Below is a small trained network, with its code and all its weights. Each question gives an input and a target symbol and asks what happens when units are switched off, that is, made to give their printed mean instead of their output.

import numpy as np


def w(rows, s, z=0):
    codes = np.array(rows[::2]) - 128.0
    scale = np.full(codes.shape[1], s)
    scale[-1] = z or s
    return codes * scale


def norm(h):
    return h / np.sqrt((h * h).mean(-1, keepdims=True) + 1e-5)


def f(y):
    return y / 2 * (1 + np.tanh(0.7978845608 * (y + 0.044715 * y**3)))


def softmax(a):
    e = np.exp(a - a.max(-1, keepdims=True))
    return e / e.sum(-1, keepdims=True)


def log_softmax(a):
    a = a - a.max(-1, keepdims=True)
    return a - np.log(np.exp(a).sum(-1, keepdims=True))


def net(x, mask):
    ids = ['ΘΞβζμω'.index(c) for c in x.split()]
    T = len(ids)
    res = E[ids] + P[:T]
    u = 0
    for l in range(3):
        r = norm(res)
        for j in range(2):
            rows = slice(2 * j, 2 * j + 2)
            q, k, v = (r @ M[l][rows].T for M in (Q, K, V))
            z = softmax(np.where(np.tri(T) > 0, q @ k.T / 2**0.5, -1e9)) @ v
            o = O[l][rows]
            res = res + np.where(mask[u + j], z, o[:, -1]) @ o[:, :-1]
        u += 2
        y = f(norm(res) @ A[l][:, :-1].T + A[l][:, -1])
        res = res + np.where(mask[u : u + 4], y, B[l][:, -1]) @ B[l][:, :-1]
        u += 4
    return log_softmax(norm(res)[-1] @ U[:, :-1].T + U[:, -1])


Q, K, V, O, A, B = {}, {}, {}, {}, {}, {}
E = w([
[171,113,1,66,121,94,86],'Θ',
[147,64,55,201,124,103,117],'Ξ',
[144,82,128,101,168,85,211],'β',
[93,107,150,131,173,56,234],'ζ',
[187,208,145,138,96,111,175],'μ',
[115,189,151,123,170,93,31],'ω',
],0.0065)
P = w([
[33,124,106,94,35,194,145],'0',
[98,125,106,116,44,117,142],'1',
[136,120,131,110,49,88,118],'2',
[152,125,129,122,78,85,118],'3',
[162,133,129,131,109,84,125],'4',
[177,141,129,139,145,88,121],'5',
[183,159,119,148,188,92,138],'6',
[189,171,125,171,217,100,138],'7',
[187,185,125,194,252,122,137],'8',
],0.0047)
Q[0] = w([
[191,121,157,141,108,238,31],'0.h0',
[141,18,160,100,109,246,134],'0.h0',
[151,210,180,124,87,120,150],'0.h1',
[60,141,155,119,168,49,36],'0.h1',
],0.013)
K[0] = w([
[164,98,55,64,54,222,102],'0.h0',
[25,96,92,100,2,159,138],'0.h0',
[142,189,219,165,102,144,159],'0.h1',
[37,122,189,109,170,87,12],'0.h1',
],0.011)
V[0] = w([
[18,187,137,2,112,165,164],'0.h0',
[164,132,130,123,78,125,71],'0.h0',
[122,91,224,218,214,122,143],'0.h1',
[38,50,149,82,99,57,156],'0.h1',
],0.0076)
O[0] = w([
[3,90,154,136,114,27,105,96],'0.h0',
[157,186,135,192,90,114,69,104],'0.h0',
[150,182,112,43,92,133,128,2],'0.h1',
[233,98,147,97,137,193,83,174],'0.h1',
],0.0051,0.0071)
A[0] = w([
[158,85,117,137,166,50,118,1],'0.n0',
[90,116,37,152,64,140,103,106],'0.n1',
[133,190,149,109,128,94,124,137],'0.n2',
[126,154,2,35,56,90,115,180],'0.n3',
],0.009,0.00062)
B[0] = w([
[146,36,197,123,170,248,215,252],'0.n0',
[252,143,90,203,63,108,66,169],'0.n1',
[148,120,230,232,107,105,179,144],'0.n2',
[58,99,67,4,161,22,10,133],'0.n3',
],0.0042,0.0046)
Q[1] = w([
[86,113,131,91,48,107,142],'1.h0',
[167,156,120,128,127,172,134],'1.h0',
[37,158,170,68,1,107,111],'1.h1',
[177,75,132,123,67,82,179],'1.h1',
],0.012)
K[1] = w([
[108,107,134,99,26,164,111],'1.h0',
[186,123,133,124,163,78,124],'1.h0',
[97,26,128,122,2,130,86],'1.h1',
[106,159,179,136,115,94,93],'1.h1',
],0.012)
V[1] = w([
[156,64,3,114,111,158,63],'1.h0',
[123,143,111,115,185,80,1],'1.h0',
[132,72,126,143,64,97,247],'1.h1',
[98,208,114,187,25,151,210],'1.h1',
],0.0085)
O[1] = w([
[83,144,56,167,153,104,189,188],'1.h0',
[139,111,172,175,179,129,124,49],'1.h0',
[66,150,88,127,177,215,105,254],'1.h1',
[128,121,149,116,253,83,84,118],'1.h1',
],0.0061,0.0041)
A[1] = w([
[192,95,157,120,113,84,132,2],'1.n0',
[55,214,112,128,64,73,122,34],'1.n1',
[146,103,63,83,123,134,88,44],'1.n2',
[143,136,69,45,82,107,10,129],'1.n3',
],0.014,0.00074)
B[1] = w([
[182,77,249,151,108,130,148,221],'1.n0',
[96,38,238,212,245,1,20,230],'1.n1',
[183,94,172,116,77,209,96,253],'1.n2',
[24,51,103,182,146,5,178,154],'1.n3',
],0.0067,0.0027)
Q[2] = w([
[111,250,125,131,55,105,122],'2.h0',
[106,20,52,110,104,86,132],'2.h0',
[113,109,68,203,123,171,119],'2.h1',
[188,143,215,192,189,171,96],'2.h1',
],0.011)
K[2] = w([
[74,196,122,139,36,113,23],'2.h0',
[129,163,176,145,128,242,255],'2.h0',
[126,184,142,77,137,204,135],'2.h1',
[240,63,155,88,217,120,88],'2.h1',
],0.0093)
V[2] = w([
[59,113,115,255,93,160,75],'2.h0',
[57,185,105,169,161,31,242],'2.h0',
[111,57,154,45,115,93,44],'2.h1',
[96,135,102,204,97,153,36],'2.h1',
],0.0083)
O[2] = w([
[211,72,109,1,164,99,183,202],'2.h0',
[157,77,152,115,75,246,102,3],'2.h0',
[132,148,68,173,180,210,151,139],'2.h1',
[143,173,143,144,231,58,146,146],'2.h1',
],0.0048,0.0029)
A[2] = w([
[57,124,169,99,83,203,85,8],'2.n0',
[1,27,174,98,141,35,170,179],'2.n1',
[251,120,149,55,136,210,42,97],'2.n2',
[140,161,208,140,152,161,29,161],'2.n3',
],0.0094,0.0011)
B[2] = w([
[217,64,112,112,151,102,85,154],'2.n0',
[2,176,160,133,60,107,120,253],'2.n1',
[121,225,197,103,129,162,91,222],'2.n2',
[227,57,122,183,178,126,150,195],'2.n3',
],0.0073,0.0047)
U = w([
[87,43,79,160,129,59,137,253],'Θ',
[253,152,76,113,142,151,144,156],'Ξ',
[90,124,144,67,86,208,124,96],'β',
[81,152,105,105,60,187,159,72],'ζ',
[136,144,221,168,142,71,97,76],'μ',
[99,177,155,143,216,103,47,83],'ω',
],0.0067,0.0036)

Each question gives the input, a string of symbols that net reads in full, and the target symbol t.
The units are the heads (2 rows each of Q, K, V and O) and the neurons (one row each of A and B). Each row of codes is followed by its name. A weight is (code - 128) times the scale printed after its matrix; where a second scale follows, it is the last column's (O, A, B and U).
mask holds one flag per unit, layer by layer, with each layer's heads first. A switched-off unit (its flag False) gives its mean, the last column of its rows in O or B, instead of its output. The means were averaged over made-up inputs and are rounded, as every weight is.
A unit's drop is (log p(t) with every unit on - log p(t) with that unit switched off) / (log p(t) with every unit on - log p(t) with every unit switched off).
The circuit of an input: a set's keep is (log p(t) with only the set's units on - log p(t) with every unit switched off) / (log p(t) with every unit on - log p(t) with every unit switched off). Starting from the 12 units with the biggest drops (on a tie, the unit counted first), units are removed one at a time, each time the one whose removal leaves the highest keep (on an exact tie, the one counted first), for as long as the keep stays at least 0.8.
units of the circuit, in order: the units of the circuit, biggest drop first
most important unit: the unit with the biggest drop
k most important neurons: the k neurons with the biggest drops, biggest first
top k neurons in layer l: the k neurons of layer l with the biggest drops, biggest first
drop when u is switched off: that unit's drop, to one decimal
input ω β Ξ Ξ μ, target Θ: units of the circuit, in order : [0.h1; 2.n2]
input Θ Θ ω, target Θ: units of the circuit, in order : [2.n2; 2.h0]
input β μ Θ, target ω: units of the circuit, in order : [1.h1]
input ζ μ ω Ξ μ Θ β Θ, target β: units of the circuit, in order : [1.n2; 1.h1]
input μ β β, target Ξ: top 2 neurons in layer 2 : [2.n1; 2.n0]
input ω Θ μ β β β ζ ζ ζ, target Ξ: units of the circuit, in order : [2.n1; 0.h1; 1.h1]
input ζ Θ Ξ β β β β Ξ ζ, target Ξ: units of the circuit, in order : [0.h1; 1.n1]
input ζ Θ ζ ζ, target β: units of the circuit, in order : [1.h1; 1.h0]
input Ξ ζ ζ ω β β ζ Ξ Θ, target Θ: 4 most important neurons : [1.n3; 0.n3; 2.n2; 0.n0]
input Θ Θ Ξ ζ, target ζ: top 2 neurons in layer 2 : [2.n1; 2.n3]
input β Θ μ, target Θ: 2 most important neurons : [1.n1; 0.n0]
input ω β μ β, target ω: 2 most important neurons : [2.n2; 1.n0]
input Ξ Ξ ω, target Θ: 3 most important neurons : [1.n1; 2.n2; 2.n3]
input ω β Θ β, target Ξ: units of the circuit, in order : [0.h1]
input ω ω Ξ Ξ, target Ξ: top 2 neurons in layer 1 : [1.n1; 1.n3]
input ζ Θ μ β ω Θ, target μ: 2 most important neurons : [1.n0; 2.n2]
input Ξ μ β, target ω: top 2 neurons in layer 1 : [1.n3; 1.n0]
input β ω Ξ Θ ζ β β ω, target Ξ: 2 most important neurons : [2.n1; 1.n1]
input β Θ Ξ Θ, target Ξ: top 2 neurons in layer 1 : [1.n2; 1.n3]
input Θ μ ζ μ β ω Θ, target μ: most important unit : 1.h1
input Θ Ξ Θ μ Ξ, target ω: drop when 1.h1 is switched off : 1.5
input Θ Θ β Θ ζ β ζ ζ β, target β: drop when 2.n1 is switched off : -0.1
input ω β ω Ξ Θ μ Θ ω, target Ξ: drop when 2.n3 is switched off : 0.1
input Θ μ Ξ, target ω: drop when 0.n2 is switched off : 0.0
